Here is a tiny trained network, its code and every weight. The questions are about switching its units off for an input and a target symbol, where a switched-off unit gives its printed mean instead of its output.

import numpy as np


def w(rows, s, z=0):
    codes = np.array(rows[::2]) - 128.0
    scale = np.full(codes.shape[1], s)
    scale[-1] = z or s
    return codes * scale


def norm(h):
    return h / np.sqrt((h * h).mean(-1, keepdims=True) + 1e-5)


def f(y):
    return np.maximum(y, 0)


def softmax(a):
    e = np.exp(a - a.max(-1, keepdims=True))
    return e / e.sum(-1, keepdims=True)


def log_softmax(a):
    a = a - a.max(-1, keepdims=True)
    return a - np.log(np.exp(a).sum(-1, keepdims=True))


def net(x, mask):
    ids = ['Ψαεζθτ'.index(c) for c in x.split()]
    T = len(ids)
    res = E[ids] + P[:T]
    r = norm(res)
    for j in range(3):
        rows = slice(2 * j, 2 * j + 2)
        q, k, v = (r @ M[0][rows].T for M in (Q, K, V))
        z = softmax(np.where(np.tri(T) > 0, q @ k.T / 2**0.5, -1e9)) @ v
        o = O[0][rows]
        res = res + np.where(mask[j], z, o[:, -1]) @ o[:, :-1]
    y = f(norm(res) @ A[0][:, :-1].T + A[0][:, -1])
    res = res + np.where(mask[3:27], y, B[0][:, -1]) @ B[0][:, :-1]
    return log_softmax(norm(res)[-1] @ U[:, :-1].T + U[:, -1])


Q, K, V, O, A, B = {}, {}, {}, {}, {}, {}
E = w([
[144,143,122,79],'Ψ',
[247,214,217,92],'α',
[197,31,65,147],'ε',
[132,129,232,165],'ζ',
[55,201,40,172],'θ',
[165,119,128,58],'τ',
],0.012)
P = w([
[254,176,131,227],'0',
[201,162,126,139],'1',
[157,138,129,115],'2',
[159,148,138,92],'3',
[155,165,123,52],'4',
[142,155,120,15],'5',
[145,140,109,50],'6',
],0.0064)
Q[0] = w([
[5,51,3,66],'h0',
[30,184,161,181],'h0',
[148,128,130,128],'h1',
[222,78,52,141],'h1',
[18,128,63,177],'h2',
[63,121,254,125],'h2',
],0.0088)
K[0] = w([
[86,199,103,232],'h0',
[175,116,84,254],'h0',
[163,227,125,126],'h1',
[76,137,24,16],'h1',
[109,104,141,42],'h2',
[29,220,149,49],'h2',
],0.0082)
V[0] = w([
[173,148,235,37],'h0',
[28,143,213,191],'h0',
[224,95,90,180],'h1',
[155,102,156,130],'h1',
[155,88,254,10],'h2',
[119,30,105,182],'h2',
],0.01)
O[0] = w([
[38,126,245,179,165],'h0',
[183,240,124,206,2],'h0',
[94,16,122,239,245],'h1',
[168,167,124,242,145],'h1',
[236,73,78,110,68],'h2',
[238,216,253,62,179],'h2',
],0.0061,0.0074)
A[0] = w([
[140,161,229,91,169],'n0',
[105,149,58,149,180],'n1',
[160,153,207,130,119],'n2',
[130,92,188,123,123],'n3',
[118,75,173,125,163],'n4',
[149,65,132,120,150],'n5',
[135,82,136,60,121],'n6',
[83,154,169,208,2],'n7',
[229,73,72,121,185],'n8',
[29,189,125,179,103],'n9',
[112,178,234,75,105],'n10',
[237,44,111,189,89],'n11',
[120,179,167,248,82],'n12',
[75,103,69,124,75],'n13',
[169,167,186,73,118],'n14',
[142,168,166,36,128],'n15',
[84,192,173,173,107],'n16',
[107,83,148,99,97],'n17',
[202,167,210,150,176],'n18',
[95,88,91,205,89],'n19',
[222,149,91,113,117],'n20',
[157,77,73,145,83],'n21',
[100,20,155,137,178],'n22',
[65,113,140,90,90],'n23',
],0.011,0.0055)
B[0] = w([
[166,52,82,144,182],'n0',
[150,58,198,126,159],'n1',
[135,111,89,167,157],'n2',
[151,131,127,130,190],'n3',
[166,160,123,141,212],'n4',
[87,144,130,152,196],'n5',
[94,159,122,154,176],'n6',
[155,171,86,117,140],'n7',
[114,195,158,36,212],'n8',
[51,167,127,22,156],'n9',
[167,103,132,103,167],'n10',
[107,205,152,106,214],'n11',
[81,93,35,102,154],'n12',
[101,112,93,170,141],'n13',
[89,38,103,81,149],'n14',
[61,56,66,2,153],'n15',
[125,136,189,6,150],'n16',
[156,141,133,150,166],'n17',
[123,129,47,93,173],'n18',
[60,97,149,93,159],'n19',
[155,132,124,166,157],'n20',
[147,145,178,75,159],'n21',
[200,176,106,137,254],'n22',
[183,191,95,145,152],'n23',
],0.0087,0.011)
U = w([
[172,38,115,109,63],'Ψ',
[124,111,123,188,253],'α',
[194,233,183,84,85],'ε',
[145,177,2,165,92],'ζ',
[27,119,124,58,178],'θ',
[164,103,119,145,139],'τ',
],0.0099,0.0039)

Each question gives the input, a string of symbols that net reads in full, and the target symbol t.
The units are the heads (2 rows each of Q, K, V and O) and the neurons (one row each of A and B). Each row of codes is followed by its name. A weight is (code - 128) times the scale printed after its matrix; where a second scale follows, it is the last column's (O, A, B and U).
mask holds one flag per unit, heads first, then neurons. A switched-off unit (its flag False) gives its mean, the last column of its rows in O or B, instead of its output. The means were averaged over made-up inputs and are rounded, as every weight is.
A unit's drop is (log p(t) with every unit on - log p(t) with that unit switched off) / (log p(t) with every unit on - log p(t) with every unit switched off).
The circuit of an input: a set's keep is (log p(t) with only the set's units on - log p(t) with every unit switched off) / (log p(t) with every unit on - log p(t) with every unit switched off). Starting from the 12 units with the biggest drops (on a tie, the unit counted first), units are removed one at a time, each time the one whose removal leaves the highest keep (on an exact tie, the one counted first), for as long as the keep stays at least 0.8.
units of the circuit, in order: the units of the circuit, biggest drop first
most important unit: the unit with the biggest drop
top k neurons: the k neurons with the biggest drops, biggest first
heads that matter: for each layer, one digit per head in row order, 1 if its drop is at least 0.15 and else 0, layers parted by /
drop when u is switched off: that unit's drop, to one decimal
input ε Ψ θ ε ε ε θ, target ε: heads that matter : 101
input θ θ τ, target θ: most important unit : h2
input ε ε Ψ, target Ψ: heads that matter : 001
input ε θ θ ε, target θ: units of the circuit, in order : (h1; h2; n15)
input ε α ε, target α: units of the circuit, in order : (h0; h1; n15)
input ε ε Ψ Ψ, target Ψ: units of the circuit, in order : (n0; n8; n11)
input ε ε θ τ, target Ψ: units of the circuit, in order : (n0; n8; n11)
input ε α ζ ζ ε ε ε, target ζ: units of the circuit, in order : (h0; n12; n16)
input θ ε θ, target ε: top 2 neurons : (n1; n0)
input θ ζ ζ, target θ: heads that matter : 101
input ε Ψ α α, target Ψ: heads that matter : 100
input ε θ θ ζ, target θ: heads that matter : 001
input ζ α α ε Ψ Ψ, target ζ: top 2 neurons : (n8; n23)
input ζ ζ ε, target ε: units of the circuit, in order : (n11)
input ε ε ζ α ε, target ζ: top 3 neurons : (n12; n18; n1)
input ε ε θ α θ θ ε, target θ: top 2 neurons : (n15; n22)
input θ θ Ψ α, target θ: drop when h2 is switched off : 0.4
input ε ε α α ε, target α: drop when n17 is switched off : 0.0
input θ ε ε ε τ, target Ψ: drop when n0 is switched off : 0.2
input α ζ α, target ζ: top neuron : (n18)
